Below are the code and all the weights of a small trained network. Each question names an input and a target symbol and asks about switching units off, where a switched-off unit gives its printed mean instead of its output.

import numpy as np


def w(rows, s, z=0):
    codes = np.array(rows[::2]) - 128.0
    scale = np.full(codes.shape[1], s)
    scale[-1] = z or s
    return codes * scale


def norm(h):
    return h / np.sqrt((h * h).mean(-1, keepdims=True) + 1e-5)


def f(y):
    return y / 2 * (1 + np.tanh(0.7978845608 * (y + 0.044715 * y**3)))


def softmax(a):
    e = np.exp(a - a.max(-1, keepdims=True))
    return e / e.sum(-1, keepdims=True)


def log_softmax(a):
    a = a - a.max(-1, keepdims=True)
    return a - np.log(np.exp(a).sum(-1, keepdims=True))


def net(x, mask):
    ids = ['αβγδζθλπστφψω'.index(c) for c in x.split()]
    T = len(ids)
    res = E[ids] + P[:T]
    u = 0
    for l in range(2):
        r = norm(res)
        for j in range(2):
            rows = slice(4 * j, 4 * j + 4)
            q, k, v = (r @ M[l][rows].T for M in (Q, K, V))
            z = softmax(np.where(np.tri(T) > 0, q @ k.T / 4**0.5, -1e9)) @ v
            o = O[l][rows]
            res = res + np.where(mask[u + j], z, o[:, -1]) @ o[:, :-1]
        u += 2
        y = f(norm(res) @ A[l][:, :-1].T + A[l][:, -1])
        res = res + np.where(mask[u : u + 8], y, B[l][:, -1]) @ B[l][:, :-1]
        u += 8
    return log_softmax(norm(res)[-1] @ U[:, :-1].T + U[:, -1])


Q, K, V, O, A, B = {}, {}, {}, {}, {}, {}
E = w([
[99,139,3,137,206,101,109,134,87,145,88],'α',
[103,133,117,124,142,150,170,168,131,134,49],'β',
[142,93,187,108,131,133,84,131,188,157,90],'γ',
[110,127,93,76,221,116,84,104,138,161,132],'δ',
[133,113,177,144,104,103,149,147,53,153,69],'ζ',
[75,118,151,87,67,124,112,94,107,99,168],'θ',
[151,93,107,225,38,167,98,154,115,127,116],'λ',
[112,30,119,132,141,79,132,65,144,163,141],'π',
[113,174,130,106,105,117,37,169,141,81,66],'σ',
[176,111,98,119,89,80,178,134,178,92,56],'τ',
[174,121,136,154,135,52,74,116,104,131,124],'φ',
[166,160,151,204,159,162,181,144,91,75,183],'ψ',
[232,135,60,99,164,157,112,111,176,128,147],'ω',
],0.033)
P = w([
[101,211,153,184,119,69,136,103,169,123,117],'0',
[137,72,90,122,159,120,137,169,102,62,120],'1',
[136,86,94,112,157,170,105,68,92,43,53],'2',
[124,202,119,147,104,146,97,14,132,143,60],'3',
[128,194,105,153,60,83,126,137,133,250,145],'4',
[156,86,71,71,85,104,124,233,99,180,173],'5',
[170,63,63,51,101,184,98,122,65,109,95],'6',
],0.018)
Q[0] = w([
[114,114,159,106,115,79,99,137,158,154,69],'L0H0',
[97,174,220,160,230,187,226,84,229,109,254],'L0H0',
[64,88,190,169,168,128,167,124,175,109,170],'L0H0',
[168,164,201,124,188,173,196,133,141,99,208],'L0H0',
[156,42,48,76,59,73,44,147,65,124,92],'L0H1',
[108,121,30,59,73,178,44,119,152,227,65],'L0H1',
[119,130,157,122,94,83,80,76,113,194,80],'L0H1',
[162,154,130,165,124,118,28,114,132,98,169],'L0H1',
],0.037)
K[0] = w([
[125,127,105,87,91,93,123,133,112,168,83],'L0H0',
[110,169,83,225,125,68,124,169,114,79,70],'L0H0',
[102,113,145,171,128,129,149,155,83,108,82],'L0H0',
[156,158,172,168,168,93,160,162,122,65,132],'L0H0',
[156,53,78,63,65,117,80,108,64,136,93],'L0H1',
[118,121,34,65,97,175,66,140,142,229,106],'L0H1',
[115,124,165,109,54,78,110,101,121,227,104],'L0H1',
[150,152,160,180,135,125,4,119,119,119,185],'L0H1',
],0.036)
V[0] = w([
[161,240,80,103,167,97,109,170,39,112,100],'L0H0',
[77,161,221,106,175,182,37,184,90,161,111],'L0H0',
[69,144,157,69,74,89,150,106,40,109,132],'L0H0',
[111,128,96,209,59,188,37,162,173,63,178],'L0H0',
[77,154,123,135,96,94,169,198,138,190,135],'L0H1',
[143,150,107,85,140,121,81,167,251,129,162],'L0H1',
[203,111,134,180,101,71,12,141,88,125,166],'L0H1',
[172,194,119,166,161,213,140,48,132,224,136],'L0H1',
],0.014)
O[0] = w([
[166,225,107,134,199,161,100,168,68,156,91,146],'L0H0',
[125,127,180,208,121,198,89,99,86,224,157,67],'L0H0',
[76,146,142,123,112,131,245,74,69,194,154,133],'L0H0',
[63,114,114,198,72,99,69,144,34,61,138,117],'L0H0',
[79,150,116,149,117,99,144,170,121,152,136,126],'L0H1',
[161,108,93,39,127,134,61,147,252,120,132,1],'L0H1',
[205,96,117,152,68,114,14,85,64,168,147,253],'L0H1',
[114,136,145,195,158,78,79,149,171,54,125,53],'L0H1',
],0.011,0.0073)
A[0] = w([
[141,118,129,100,110,43,134,81,121,168,54,245],'L0N0',
[54,175,199,37,110,143,76,133,85,103,128,99],'L0N1',
[43,112,156,41,138,127,47,127,120,135,102,3],'L0N2',
[178,134,148,166,5,180,157,158,166,119,62,140],'L0N3',
[124,182,164,146,157,185,165,182,125,80,202,20],'L0N4',
[30,82,91,74,254,80,78,74,115,152,173,65],'L0N5',
[35,98,53,154,204,153,144,150,138,137,108,68],'L0N6',
[126,74,249,107,170,92,109,153,133,142,145,7],'L0N7',
],0.023,0.0032)
B[0] = w([
[220,198,207,139,143,116,173,125,106,92,192,246],'L0N0',
[71,204,59,98,81,163,51,166,97,35,136,150],'L0N1',
[178,139,210,152,87,173,159,156,124,166,41,157],'L0N2',
[144,132,30,233,105,171,187,126,154,159,86,230],'L0N3',
[98,65,153,178,173,109,65,234,127,31,141,155],'L0N4',
[117,188,104,233,222,245,179,157,118,112,217,167],'L0N5',
[153,100,48,76,168,54,68,73,119,206,5,179],'L0N6',
[73,14,150,123,104,136,164,108,173,197,121,138],'L0N7',
],0.017,0.013)
Q[1] = w([
[103,127,96,125,131,104,143,134,160,156,175],'L1H0',
[136,141,140,144,152,121,126,85,118,111,84],'L1H0',
[155,52,101,92,147,203,152,107,76,88,111],'L1H0',
[97,158,161,155,129,136,113,41,170,89,112],'L1H0',
[103,200,121,149,113,26,110,183,178,192,182],'L1H1',
[188,7,77,63,156,208,163,167,39,106,136],'L1H1',
[107,185,174,180,138,123,99,3,173,61,65],'L1H1',
[130,118,110,111,113,107,122,202,138,176,157],'L1H1',
],0.034)
K[1] = w([
[142,93,120,110,117,115,128,135,83,128,127],'L1H0',
[111,157,130,147,128,117,92,127,182,146,166],'L1H0',
[107,179,172,168,132,113,115,41,152,83,75],'L1H0',
[113,170,123,137,102,57,133,188,144,182,160],'L1H0',
[172,42,85,59,129,186,149,211,61,145,148],'L1H1',
[107,157,181,171,144,153,106,4,154,54,44],'L1H1',
[85,197,141,159,94,36,115,183,189,189,177],'L1H1',
[157,63,98,104,147,178,151,127,82,108,131],'L1H1',
],0.034)
V[1] = w([
[81,219,66,180,124,214,219,158,201,135,111],'L1H0',
[37,161,106,131,151,94,94,113,50,108,138],'L1H0',
[150,247,80,98,112,141,100,76,118,195,98],'L1H0',
[137,111,251,137,69,172,109,207,117,158,38],'L1H0',
[167,93,47,223,144,119,128,77,93,182,201],'L1H1',
[120,125,212,116,158,168,168,82,70,67,180],'L1H1',
[122,140,176,161,106,18,185,166,86,172,18],'L1H1',
[119,176,93,119,13,151,123,160,121,83,156],'L1H1',
],0.02)
O[1] = w([
[105,191,78,160,84,67,150,168,147,197,204,207],'L1H0',
[90,86,159,111,107,86,107,123,184,101,148,114],'L1H0',
[170,164,133,127,111,46,97,179,135,121,134,185],'L1H0',
[144,161,182,167,131,102,94,4,169,135,121,150],'L1H0',
[74,193,88,108,89,159,130,74,155,90,127,215],'L1H1',
[112,145,85,171,178,72,139,96,80,90,60,145],'L1H1',
[87,123,104,72,139,96,98,163,166,210,86,246],'L1H1',
[117,163,114,136,96,128,75,115,60,131,188,140],'L1H1',
],0.017,0.014)
A[1] = w([
[119,166,193,84,138,77,252,116,82,111,150,3],'L1N0',
[107,92,154,192,18,125,178,174,116,170,102,145],'L1N1',
[112,112,182,83,224,167,104,47,116,118,116,95],'L1N2',
[104,60,172,93,96,105,117,188,160,160,115,28],'L1N3',
[104,61,132,204,211,50,161,103,145,183,177,184],'L1N4',
[140,84,141,187,112,95,232,114,127,61,143,78],'L1N5',
[92,190,198,31,176,122,74,172,75,160,119,161],'L1N6',
[85,164,246,118,41,106,190,139,77,158,68,164],'L1N7',
],0.022,0.0081)
B[1] = w([
[85,139,123,151,253,168,49,62,180,64,169,202],'L1N0',
[107,95,146,67,195,107,104,136,143,123,163,250],'L1N1',
[178,121,95,149,61,116,110,194,136,187,155,166],'L1N2',
[96,182,118,163,62,87,115,129,61,103,146,157],'L1N3',
[146,41,128,145,188,139,167,99,74,119,110,219],'L1N4',
[147,109,79,70,43,126,128,150,92,156,119,177],'L1N5',
[96,130,210,61,187,164,116,45,114,137,104,207],'L1N6',
[126,167,120,161,37,133,191,200,142,128,47,226],'L1N7',
],0.025,0.015)
U = w([
[168,146,115,25,160,106,92,187,218,46,146,39],'α',
[102,36,217,31,130,116,96,133,170,187,115,184],'β',
[141,165,219,193,195,233,149,99,146,194,131,64],'γ',
[206,116,101,119,125,91,248,107,180,68,183,194],'δ',
[95,140,102,84,175,78,109,77,127,161,47,98],'ζ',
[74,85,114,165,131,93,46,144,34,69,163,51],'θ',
[61,188,125,59,81,194,61,99,112,131,159,142],'λ',
[93,153,185,117,93,123,254,109,28,105,133,254],'π',
[224,149,213,80,108,61,64,60,50,166,179,10],'σ',
[159,179,93,126,206,159,102,171,85,219,173,112],'τ',
[210,182,118,93,76,160,19,191,109,84,39,79],'φ',
[126,34,88,217,37,149,91,133,129,181,124,232],'ψ',
[173,49,206,109,180,199,135,149,123,23,196,152],'ω',
],0.0096,0.0045)

Each question gives the input, a string of symbols that net reads in full, and the target symbol t.
The units are the heads (4 rows each of Q, K, V and O) and the neurons (one row each of A and B). Each row of codes is followed by its name. A weight is (code - 128) times the scale printed after its matrix; where a second scale follows, it is the last column's (O, A, B and U).
mask holds one flag per unit, layer by layer, with each layer's heads first. A switched-off unit (its flag False) gives its mean, the last column of its rows in O or B, instead of its output. The means were averaged over made-up inputs and are rounded, as every weight is.
A unit's drop is (log p(t) with every unit on - log p(t) with that unit switched off) / (log p(t) with every unit on - log p(t) with every unit switched off).
The circuit of an input: a set's keep is (log p(t) with only the set's units on - log p(t) with every unit switched off) / (log p(t) with every unit on - log p(t) with every unit switched off). Starting from the 12 units with the biggest drops (on a tie, the unit counted first), units are removed one at a time, each time the one whose removal leaves the highest keep (on an exact tie, the one counted first), for as long as the keep stays at least 0.8.
units of the circuit, in order: the units of the circuit, biggest drop first
k most important neurons: the k neurons with the biggest drops, biggest first
top k neurons in layer l: the k neurons of layer l with the biggest drops, biggest first
which heads matter: for each layer, one digit per head in row order, 1 if its drop is at least 0.15 and else 0, layers parted by /
input λ ζ θ ζ, target π: which heads matter => 11 / 00
input φ φ ζ σ λ, target φ: units of the circuit, in order => (L1H0 L0H1)
input ζ δ λ λ ψ, target θ: units of the circuit, in order => (L0N4)
input λ φ ψ α ζ, target φ: top 2 neurons in layer 0 => (L0N6 L0N3)
input β λ ζ ω, target β: units of the circuit, in order => (L1H1 L0N6)
input β ψ ζ φ, target σ: 2 most important neurons => (L1N3 L0N6)
input α δ γ ψ, target α: 2 most important neurons => (L0N6 L0N5)
input λ σ λ, target θ: 2 most important neurons => (L1N7 L1N1)
input ω φ θ, target ω: which heads matter => 00 / 01
input θ σ λ, target π: 2 most important neurons => (L1N0 L0N6)
input λ β λ α δ, target β: units of the circuit, in order => (L1H1 L0N6)
input λ β γ, target β: which heads matter => 10 / 00
input θ π α, target θ: units of the circuit, in order => (L1H1 L0N1)
input ζ β λ φ θ ψ, target θ: 2 most important neurons => (L0N4 L0N6)
input τ δ λ ζ, target τ: which heads matter => 10 / 10
input ζ λ β ζ ζ, target γ: units of the circuit, in order => (L1N0 L0N0)
input σ λ β, target σ: units of the circuit, in order => (L1H1 L0N1)
input δ δ λ π, target δ: which heads matter => 00 / 00
input τ λ β α σ θ, target π: units of the circuit, in order => (L0H0)
input ζ σ λ β λ ζ τ, target δ: which heads matter => 10 / 00
input ζ λ β λ λ β γ, target ψ: which heads matter => 10 / 00
input λ β λ ζ ζ β λ, target ζ: units of the circuit, in order => (L1H1)
input ζ λ α λ δ, target λ: which heads matter => 11 / 01
input λ τ δ θ λ θ θ, target θ: units of the circuit, in order => (L1H1 L0N3)
input α τ φ δ τ, target τ: units of the circuit, in order => (L1H0 L0H1)
input α θ λ α π ζ β, target α: which heads matter => 00 / 10
input λ β λ γ, target β: units of the circuit, in order => (L0H0 L1N1)
input ω α τ γ θ τ, target τ: which heads matter => 01 / 11
input λ λ π, target λ: which heads matter => 00 / 01
